Here is a tiny trained network, its code and every weight. The questions are about switching its units off for an input and a target symbol, where a switched-off unit gives its printed mean instead of its output.

import numpy as np


def w(rows, s, z=0):
    codes = np.array(rows[::2]) - 128.0
    scale = np.full(codes.shape[1], s)
    scale[-1] = z or s
    return codes * scale


def norm(h):
    return h / np.sqrt((h * h).mean(-1, keepdims=True) + 1e-5)


def f(y):
    return np.maximum(y, 0)


def softmax(a):
    e = np.exp(a - a.max(-1, keepdims=True))
    return e / e.sum(-1, keepdims=True)


def log_softmax(a):
    a = a - a.max(-1, keepdims=True)
    return a - np.log(np.exp(a).sum(-1, keepdims=True))


def net(x, mask):
    ids = ['Παβδζλμτψω'.index(c) for c in x.split()]
    T = len(ids)
    res = E[ids] + P[:T]
    r = norm(res)
    for j in range(3):
        rows = slice(2 * j, 2 * j + 2)
        q, k, v = (r @ M[0][rows].T for M in (Q, K, V))
        z = softmax(np.where(np.tri(T) > 0, q @ k.T / 2**0.5, -1e9)) @ v
        o = O[0][rows]
        res = res + np.where(mask[j], z, o[:, -1]) @ o[:, :-1]
    y = f(norm(res) @ A[0][:, :-1].T + A[0][:, -1])
    res = res + np.where(mask[3:15], y, B[0][:, -1]) @ B[0][:, :-1]
    return log_softmax(norm(res)[-1] @ U[:, :-1].T + U[:, -1])


Q, K, V, O, A, B = {}, {}, {}, {}, {}, {}
E = w([
[160,94,83,179,171,88,184],'Π',
[55,63,202,145,87,108,94],'α',
[155,68,123,241,77,185,211],'β',
[182,25,120,117,93,165,130],'δ',
[180,122,163,142,171,150,164],'ζ',
[94,214,81,95,202,226,171],'λ',
[135,103,106,227,106,167,112],'μ',
[125,131,132,43,134,245,124],'τ',
[92,83,48,118,136,93,155],'ψ',
[207,79,84,138,134,109,253],'ω',
],0.022)
P = w([
[3,119,185,127,194,178,248],'0',
[86,185,128,128,111,173,218],'1',
[100,168,123,126,103,165,185],'2',
[88,158,128,127,155,150,140],'3',
[115,156,110,130,158,122,127],'4',
[166,134,96,141,115,125,126],'5',
[170,111,93,132,143,156,124],'6',
[191,96,84,124,194,140,81],'7',
],0.015)
Q[0] = w([
[84,109,174,138,106,133,167],'h1',
[106,170,139,121,42,145,212],'h1',
[127,246,131,93,56,106,109],'h2',
[129,154,136,165,156,82,188],'h2',
[134,229,153,90,69,63,152],'h3',
[118,100,113,122,255,89,41],'h3',
],0.009)
K[0] = w([
[46,123,149,149,127,162,184],'h1',
[71,42,139,136,211,200,193],'h1',
[11,81,31,134,152,134,231],'h2',
[99,118,128,67,157,189,157],'h2',
[43,35,150,174,112,241,192],'h3',
[207,177,101,139,1,121,67],'h3',
],0.0081)
V[0] = w([
[112,142,202,122,3,123,140],'h1',
[178,57,102,145,109,189,143],'h1',
[102,95,89,73,77,97,86],'h2',
[78,154,145,220,124,41,141],'h2',
[182,135,213,157,152,104,159],'h3',
[126,144,166,119,150,223,75],'h3',
],0.013)
O[0] = w([
[210,71,93,182,153,104,151,157],'h1',
[118,149,160,244,52,153,162,255],'h1',
[129,50,173,166,182,161,168,33],'h2',
[136,181,109,160,222,230,102,94],'h2',
[169,168,236,134,200,40,111,161],'h3',
[191,128,196,133,96,255,122,130],'h3',
],0.011,0.0064)
A[0] = w([
[86,112,46,103,111,112,145,64],'n1',
[183,103,181,82,130,146,117,136],'n2',
[157,112,104,70,80,157,111,77],'n3',
[190,197,172,80,81,64,65,12],'n4',
[209,138,61,129,97,95,153,127],'n5',
[89,96,49,82,95,143,53,137],'n6',
[102,93,174,57,129,111,253,103],'n7',
[149,145,108,172,170,129,117,106],'n8',
[203,121,76,35,120,114,174,151],'n9',
[170,54,105,133,173,113,57,48],'n10',
[36,144,177,139,63,124,128,4],'n11',
[75,94,164,169,160,129,108,193],'n12',
],0.013,0.011)
B[0] = w([
[114,90,176,182,116,136,103,159],'n1',
[162,149,143,161,105,159,87,169],'n2',
[89,121,157,148,133,220,163,140],'n3',
[97,50,94,195,76,117,92,158],'n4',
[86,122,176,182,190,82,71,200],'n5',
[134,141,140,202,78,122,51,169],'n6',
[148,60,143,121,192,118,60,181],'n7',
[106,124,137,147,86,73,105,152],'n8',
[147,111,119,156,167,134,35,173],'n9',
[111,10,224,47,159,92,143,145],'n10',
[50,147,169,82,199,165,168,154],'n11',
[161,170,77,140,101,125,131,254],'n12',
],0.013,0.0088)
U = w([
[130,138,59,29,123,117,158,225],'Π',
[30,62,63,138,123,166,79,8],'α',
[194,104,99,152,204,147,124,123],'β',
[162,195,228,92,101,98,66,72],'δ',
[131,104,139,58,92,208,81,77],'ζ',
[182,145,81,149,73,132,141,138],'λ',
[119,100,160,173,95,138,245,75],'μ',
[115,131,93,105,156,66,184,113],'τ',
[82,124,187,173,181,180,142,205],'ψ',
[158,47,156,93,84,149,134,134],'ω',
],0.012,0.011)

Each question gives the input, a string of symbols that net reads in full, and the target symbol t.
The units are the heads (2 rows each of Q, K, V and O) and the neurons (one row each of A and B). Each row of codes is followed by its name. A weight is (code - 128) times the scale printed after its matrix; where a second scale follows, it is the last column's (O, A, B and U).
mask holds one flag per unit, heads first, then neurons. A switched-off unit (its flag False) gives its mean, the last column of its rows in O or B, instead of its output. The means were averaged over made-up inputs and are rounded, as every weight is.
A unit's drop is (log p(t) with every unit on - log p(t) with that unit switched off) / (log p(t) with every unit on - log p(t) with every unit switched off).
The circuit of an input: a set's keep is (log p(t) with only the set's units on - log p(t) with every unit switched off) / (log p(t) with every unit on - log p(t) with every unit switched off). Starting from the 12 units with the biggest drops (on a tie, the unit counted first), units are removed one at a time, each time the one whose removal leaves the highest keep (on an exact tie, the one counted first), for as long as the keep stays at least 0.8.
circuit, biggest first: the units of the circuit, biggest drop first
unit that matters most: the unit with the biggest drop
top k neurons: the k neurons with the biggest drops, biggest first
which heads matter: for each layer, one digit per head in row order, 1 if its drop is at least 0.15 and else 0, layers parted by /
input β Π α Π Π, target τ: circuit, biggest first	[h3]
input α α δ, target β: which heads matter	100
input δ β δ, target μ: circuit, biggest first	[h1; n9]
input ω μ ζ ζ λ, target Π: circuit, biggest first	[h2; h1]
input α α μ, target β: which heads matter	110
input δ δ ζ, target μ: which heads matter	100
input ψ α α, target α: which heads matter	101
input ζ α β δ δ α, target λ: top 2 neurons	[n12; n5]
input α ψ α Π α α β, target β: circuit, biggest first	[h1; h2]
input τ ψ α μ α Π, target ψ: top 2 neurons	[n5; n1]
input α μ λ, target Π: circuit, biggest first	[n5; h1]
input μ μ δ α λ α, target λ: which heads matter	110
input β ζ λ α α α τ α, target ω: which heads matter	100
input α α λ β Π ω, target ψ: circuit, biggest first	[n5]
input α α ζ α λ ζ α, target ω: which heads matter	101
input λ δ ζ α δ δ Π α, target μ: which heads matter	110
input α α α ψ α ψ β α, target α: which heads matter	001
input α α α, target β: circuit, biggest first	[h1; h2]
input δ α ζ α μ ψ, target ψ: which heads matter	000
input δ δ α, target μ: unit that matters most	h1
input μ τ ζ, target δ: which heads matter	011
